Below are the code and all the weights of a small trained network. Each question names an input and a class and asks about switching units off, where a switched-off unit gives its printed mean instead of its output.

import numpy as np


def w(rows, s, z=0):
    codes = np.array(rows[::2]) - 128.0
    scale = np.full(codes.shape[1], s)
    scale[-1] = z or s
    return codes * scale


def f(y):
    return y / 2 * (1 + np.tanh(0.7978845608 * (y + 0.044715 * y**3)))


def log_softmax(a):
    a = a - a.max(-1, keepdims=True)
    return a - np.log(np.exp(a).sum(-1, keepdims=True))


def net(x, mask):
    res = np.array(x, float).reshape(1, 6) / 4 @ E
    y = f(res @ A[0][:, :-1].T + A[0][:, -1])
    res = res + np.where(mask, y, B[0][:, -1]) @ B[0][:, :-1]
    return log_softmax(res[-1] @ U[:, :-1].T + U[:, -1])


A, B = {}, {}
E = w([
[119,90,40,119,149,197,63,232,67,187,115,126],'x0',
[73,104,190,251,205,148,142,116,51,151,141,92],'x1',
[126,152,113,132,125,127,136,129,113,127,138,131],'x2',
[119,116,112,123,144,134,106,104,129,106,132,114],'x3',
[130,116,126,126,131,154,108,98,121,114,132,124],'x4',
[192,166,118,184,155,118,99,133,135,61,10,215],'x5',
],0.014)
A[0] = w([
[70,109,144,166,140,150,202,144,123,155,181,55,115],'N0',
[127,198,130,181,105,147,132,119,195,90,108,157,155],'N1',
[103,175,158,146,133,94,136,67,159,110,192,121,207],'N2',
[65,49,61,186,179,206,121,234,62,219,173,78,139],'N3',
[200,151,54,117,100,115,129,139,180,55,52,189,145],'N4',
[158,139,153,217,176,165,122,131,116,119,45,167,60],'N5',
[106,142,127,141,103,112,137,59,162,104,101,135,185],'N6',
[120,141,101,2,60,153,132,127,176,140,182,116,223],'N7',
[121,138,135,238,230,86,139,119,40,95,36,165,38],'N8',
[149,160,137,177,209,161,98,142,157,114,79,122,101],'N9',
[122,104,191,133,114,138,160,74,162,181,177,85,184],'N10',
[174,103,47,115,115,169,87,179,97,98,118,162,127],'N11',
[138,79,219,134,146,43,159,103,182,95,141,108,254],'N12',
[189,186,128,98,153,120,126,115,172,82,114,161,149],'N13',
[124,142,184,164,136,134,169,85,110,106,164,85,137],'N14',
[158,173,140,126,79,80,175,60,178,76,115,156,198],'N15',
[82,137,196,150,169,95,237,81,135,87,204,98,200],'N16',
[175,116,66,106,82,148,13,217,86,138,85,175,138],'N17',
[185,173,169,107,96,71,133,74,185,68,129,131,215],'N18',
[136,134,118,37,73,124,129,162,144,144,222,58,194],'N19',
],0.0089,0.0066)
B[0] = w([
[198,63,138,118,129,99,124,114,93,77,157,110,188],'N0',
[158,139,147,82,139,185,175,134,128,88,112,86,162],'N1',
[148,155,132,163,112,108,142,69,136,112,142,141,185],'N2',
[154,86,216,110,175,192,110,173,95,108,138,27,255],'N3',
[187,71,168,59,156,130,202,132,51,70,137,136,201],'N4',
[94,190,96,95,101,153,116,142,179,159,32,125,173],'N5',
[141,145,119,115,110,143,143,88,114,105,107,123,165],'N6',
[51,183,75,130,93,181,162,118,254,217,47,153,232],'N7',
[63,204,104,144,65,193,155,133,198,193,111,121,188],'N8',
[99,155,117,103,132,131,145,163,157,180,75,152,158],'N9',
[165,149,122,135,111,87,100,88,120,128,170,117,190],'N10',
[135,91,124,124,249,116,132,177,184,121,107,192,190],'N11',
[95,148,108,137,102,103,155,33,97,120,144,125,199],'N12',
[125,61,135,66,99,150,171,140,66,70,141,91,171],'N13',
[209,137,80,155,125,81,100,108,115,160,150,189,171],'N14',
[150,141,145,89,112,165,172,91,94,67,110,78,199],'N15',
[157,179,117,209,103,86,105,45,78,112,164,159,211],'N16',
[123,87,143,104,220,73,123,211,159,128,142,164,217],'N17',
[108,109,138,94,112,203,190,75,101,22,95,102,201],'N18',
[73,164,154,166,127,183,141,108,167,217,103,87,228],'N19',
],0.0092,0.025)
U = w([
[96,206,68,121,42,159,161,59,166,134,108,137,224],'0',
[172,77,184,74,147,183,145,131,2,82,146,35,147],'1',
[67,149,126,118,171,177,96,193,207,202,117,104,145],'2',
[207,81,115,68,205,62,144,180,89,109,129,254,3],'3',
[176,141,130,186,137,29,89,71,63,128,216,135,75],'4',
],0.011,0.0024)

Each question gives the input, the list of numbers given to net, and the class t.
The units are the neurons (one row each of A and B). Each row of codes is followed by its name. A weight is (code - 128) times the scale printed after its matrix; where a second scale follows, it is the last column's (A, B and U).
mask holds one flag per neuron, in row order. A switched-off neuron (its flag False) gives its mean, the last column of its row in B, instead of its output. The means were averaged over made-up inputs and are rounded, as every weight is.
A unit's drop is (log p(t) with every unit on - log p(t) with that unit switched off) / (log p(t) with every unit on - log p(t) with every unit switched off).
The circuit of an input: a set's keep is (log p(t) with only the set's units on - log p(t) with every unit switched off) / (log p(t) with every unit on - log p(t) with every unit switched off). Starting from the 12 units with the biggest drops (on a tie, the unit counted first), units are removed one at a time, each time the one whose removal leaves the highest keep (on an exact tie, the one counted first), for as long as the keep stays at least 0.8.
units of the circuit, in order: the units of the circuit, biggest drop first
top k neurons: the k neurons with the biggest drops, biggest first
drop of u: that unit's drop, to one decimal
input [3,0,5,4,-1,-6], class 2: units of the circuit, in order	[N19]
input [8,0,-5,0,-2,1], class 3: top 3 neurons	[N7; N19; N17]
input [3,-8,-7,5,-3,1], class 3: top 3 neurons	[N4; N8; N17]
input [7,0,-6,4,-3,7], class 3: top 2 neurons	[N4; N7]
input [0,5,-4,-6,-7,5], class 0: top 2 neurons	[N17; N3]
input [2,0,0,1,6,5], class 3: top 2 neurons	[N7; N19]
input [0,-1,-2,-1,6,-5], class 0: top 2 neurons	[N17; N11]
input [-5,1,3,1,3,-8], class 4: top 2 neurons	[N16; N0]
input [8,-8,4,-4,-7,1], class 3: top 4 neurons	[N4; N17; N11; N8]
input [0,5,6,8,3,7], class 0: top 3 neurons	[N3; N17; N8]
input [3,0,4,4,0,8], class 3: top 3 neurons	[N4; N7; N19]
input [-7,-1,4,-2,0,6], class 1: top 2 neurons	[N4; N7]
input [-6,0,-5,3,2,3], class 1: top 3 neurons	[N7; N13; N15]
input [-8,1,-5,7,-3,-3], class 4: units of the circuit, in order	[N16]
input [1,-1,1,7,2,-6], class 2: drop of N18	0.1
input [8,2,-7,1,-5,7], class 2: drop of N8	2.3
input [-5,0,-6,-5,8,-4], class 0: drop of N3	0.2
